Here is a tiny trained network, its code and every weight. The questions are about switching its units off for an input and a target symbol, where a switched-off unit gives its printed mean instead of its output.

import numpy as np


def w(rows, s, z=0):
    codes = np.array(rows[::2]) - 128.0
    scale = np.full(codes.shape[1], s)
    scale[-1] = z or s
    return codes * scale


def f(y):
    return np.maximum(y, 0)


def softmax(a):
    e = np.exp(a - a.max(-1, keepdims=True))
    return e / e.sum(-1, keepdims=True)


def log_softmax(a):
    a = a - a.max(-1, keepdims=True)
    return a - np.log(np.exp(a).sum(-1, keepdims=True))


def net(x, mask):
    ids = ['ΓΘΛΞΠΦαβεμτψω'.index(c) for c in x.split()]
    T = len(ids)
    res = E[ids] + P[:T]
    u = 0
    for l in range(2):
        q, k, v = (res @ M[l].T for M in (Q, K, V))
        z = softmax(np.where(np.tri(T) > 0, q @ k.T / 2**0.5, -1e9)) @ v
        res = res + np.where(mask[u], z, O[l][:, -1]) @ O[l][:, :-1]
        u += 1
        y = f(res @ A[l][:, :-1].T + A[l][:, -1])
        res = res + np.where(mask[u : u + 16], y, B[l][:, -1]) @ B[l][:, :-1]
        u += 16
    return log_softmax(res[-1] @ U[:, :-1].T + U[:, -1])


Q, K, V, O, A, B = {}, {}, {}, {}, {}, {}
E = w([
[139,178,208],'Γ',
[130,167,197],'Θ',
[127,166,197],'Λ',
[122,164,184],'Ξ',
[122,161,183],'Π',
[121,161,185],'Φ',
[118,153,177],'α',
[123,168,189],'β',
[111,144,165],'ε',
[85,97,117],'μ',
[102,140,151],'τ',
[42,20,40],'ψ',
[178,6,210],'ω',
],0.014)
P = w([
[254,254,106],'0',
[112,127,211],'1',
[95,248,109],'2',
[212,124,45],'3',
[95,76,202],'4',
[72,203,62],'5',
[216,101,47],'6',
[73,43,192],'7',
[54,164,28],'8',
[221,86,59],'9',
[71,35,177],'10',
[98,233,103],'11',
],0.014)
Q[0] = w([
[161,183,83],'0.h1',
[1,201,98],'0.h1',
],0.0088)
K[0] = w([
[117,133,108],'0.h1',
[246,207,99],'0.h1',
],0.012)
V[0] = w([
[88,247,71],'0.h1',
[83,81,25],'0.h1',
],0.011)
O[0] = w([
[68,108,94,175],'0.h1',
[2,134,5,1],'0.h1',
],0.007,0.0066)
A[0] = w([
[189,72,148,100],'0.n1',
[42,108,178,223],'0.n2',
[168,151,142,134],'0.n3',
[165,90,150,78],'0.n4',
[175,155,70,97],'0.n5',
[123,76,60,121],'0.n6',
[187,113,112,125],'0.n7',
[80,144,141,124],'0.n8',
[116,139,149,98],'0.n9',
[57,254,69,2],'0.n10',
[76,44,126,90],'0.n11',
[80,159,129,24],'0.n12',
[185,176,93,228],'0.n13',
[83,121,125,204],'0.n14',
[142,128,80,76],'0.n15',
[122,139,116,209],'0.n16',
],0.015,0.0074)
B[0] = w([
[109,147,156,209],'0.n1',
[126,178,173,254],'0.n2',
[90,91,87,191],'0.n3',
[94,210,113,177],'0.n4',
[45,91,153,162],'0.n5',
[143,149,126,193],'0.n6',
[53,163,51,175],'0.n7',
[120,198,117,153],'0.n8',
[117,114,90,144],'0.n9',
[26,94,150,164],'0.n10',
[126,130,154,201],'0.n11',
[143,85,2,134],'0.n12',
[143,77,117,222],'0.n13',
[134,135,215,190],'0.n14',
[98,146,172,147],'0.n15',
[199,109,135,173],'0.n16',
],0.0094,0.01)
Q[1] = w([
[127,104,254],'1.h1',
[59,60,215],'1.h1',
],0.0098)
K[1] = w([
[19,54,133],'1.h1',
[118,1,154],'1.h1',
],0.0084)
V[1] = w([
[164,90,173],'1.h1',
[254,141,86],'1.h1',
],0.0066)
O[1] = w([
[249,254,231,121],'1.h1',
[116,80,188,1],'1.h1',
],0.0068,0.007)
A[1] = w([
[103,105,65,132],'1.n1',
[55,163,138,48],'1.n2',
[187,57,138,224],'1.n3',
[159,106,180,47],'1.n4',
[241,162,142,120],'1.n5',
[109,122,42,162],'1.n6',
[112,117,55,176],'1.n7',
[163,170,157,161],'1.n8',
[204,178,209,135],'1.n9',
[82,173,91,83],'1.n10',
[97,50,107,118],'1.n11',
[175,130,227,63],'1.n12',
[116,218,112,90],'1.n13',
[75,84,178,117],'1.n14',
[251,98,106,205],'1.n15',
[91,204,96,254],'1.n16',
],0.015,0.0077)
B[1] = w([
[121,127,116,163],'1.n1',
[185,128,122,193],'1.n2',
[173,139,50,150],'1.n3',
[142,171,138,156],'1.n4',
[135,86,120,154],'1.n5',
[122,141,104,174],'1.n6',
[133,152,91,171],'1.n7',
[98,101,126,197],'1.n8',
[102,123,109,254],'1.n9',
[154,132,119,159],'1.n10',
[51,110,149,151],'1.n11',
[122,142,106,233],'1.n12',
[85,167,107,174],'1.n13',
[177,125,148,196],'1.n14',
[248,97,129,153],'1.n15',
[129,102,177,237],'1.n16',
],0.015)
U = w([
[70,186,159,61],'Γ',
[192,152,204,253],'Θ',
[132,66,141,146],'Λ',
[159,108,130,90],'Ξ',
[161,117,127,67],'Π',
[163,90,132,181],'Φ',
[165,113,124,147],'α',
[217,116,131,49],'β',
[192,159,107,118],'ε',
[178,152,51,79],'μ',
[179,135,101,142],'τ',
[47,20,121,184],'ψ',
[137,254,48,57],'ω',
],0.012,0.0036)

Each question gives the input, a string of symbols that net reads in full, and the target symbol t.
The units are the heads (2 rows each of Q, K, V and O) and the neurons (one row each of A and B). Each row of codes is followed by its name. A weight is (code - 128) times the scale printed after its matrix; where a second scale follows, it is the last column's (O, A, B and U).
mask holds one flag per unit, layer by layer, with each layer's heads first. A switched-off unit (its flag False) gives its mean, the last column of its rows in O or B, instead of its output. The means were averaged over made-up inputs and are rounded, as every weight is.
A unit's drop is (log p(t) with every unit on - log p(t) with that unit switched off) / (log p(t) with every unit on - log p(t) with every unit switched off).
The circuit of an input: a set's keep is (log p(t) with only the set's units on - log p(t) with every unit switched off) / (log p(t) with every unit on - log p(t) with every unit switched off). Starting from the 12 units with the biggest drops (on a tie, the unit counted first), units are removed one at a time, each time the one whose removal leaves the highest keep (on an exact tie, the one counted first), for as long as the keep stays at least 0.8.
circuit, biggest first: the units of the circuit, biggest drop first
unit that matters most: the unit with the biggest drop
k most important neurons: the k neurons with the biggest drops, biggest first
top k neurons in layer l: the k neurons of layer l with the biggest drops, biggest first
input ω μ ω Γ ω ψ, target β: 2 most important neurons -> (1.n15 0.n10)
input ψ μ Ξ β Γ Γ Π τ, target Γ: 2 most important neurons -> (0.n10 0.n2)
input Γ μ β μ Φ Γ ε Θ α μ ε, target Θ: circuit, biggest first -> (1.n14 0.n2)
input Θ ε Γ Γ ω μ μ, target ω: circuit, biggest first -> (0.n7 1.n7)
input μ ψ μ ε μ μ Γ ψ ε Θ, target ψ: top 2 neurons in layer 0 -> (0.n2 0.n5)
input τ ψ μ ψ Γ μ, target Γ: unit that matters most -> 0.h1
input Θ ω ω ε Π Λ τ μ, target Γ: top 4 neurons in layer 1 -> (1.n9 1.n12 1.n15 1.n8)
input ψ α μ β Γ ε Γ Φ ψ, target ω: top 2 neurons in layer 0 -> (0.n10 0.n6)
input μ α μ ω ψ μ μ τ, target Γ: circuit, biggest first -> (0.n3 1.n15 1.n5)
input μ ε α μ α Φ α ε, target Γ: top 3 neurons in layer 0 -> (0.n10 0.n2 0.n3)
input Π μ Φ α, target μ: top 4 neurons in layer 0 -> (0.n2 0.n13 0.n14 0.n7)
input ε μ ψ β Φ, target Γ: top 2 neurons in layer 0 -> (0.n2 0.n13)
input μ μ μ ψ, target ψ: 3 most important neurons -> (0.n5 1.n11 0.n15)
input ε ε Φ Θ ω, target Γ: unit that matters most -> 0.n4
input μ μ α ω μ ψ Φ ε, target Γ: circuit, biggest first -> (0.n2 1.n15)
input Γ Φ ψ ψ ε Θ ε ω ε Γ, target ω: 3 most important neurons -> (0.n7 0.n3 0.n4)
input ψ ψ τ μ α μ Π μ ε α, target μ: top 3 neurons in layer 0 -> (0.n10 0.n2 0.n13)
input μ ψ Ξ, target Θ: top 2 neurons in layer 0 -> (0.n10 0.n13)
input μ μ μ μ, target μ: circuit, biggest first -> (0.n2 1.n3 0.n13)
input ψ ψ ψ Θ α β μ β Λ α ε ω, target ω: circuit, biggest first -> (1.h1 0.h1 0.n10)
input Ξ μ μ Π ω α μ, target ω: top 3 neurons in layer 0 -> (0.n7 0.n5 0.n14)
input μ μ μ μ μ β Γ ε ψ τ τ, target Θ: unit that matters most -> 1.n14
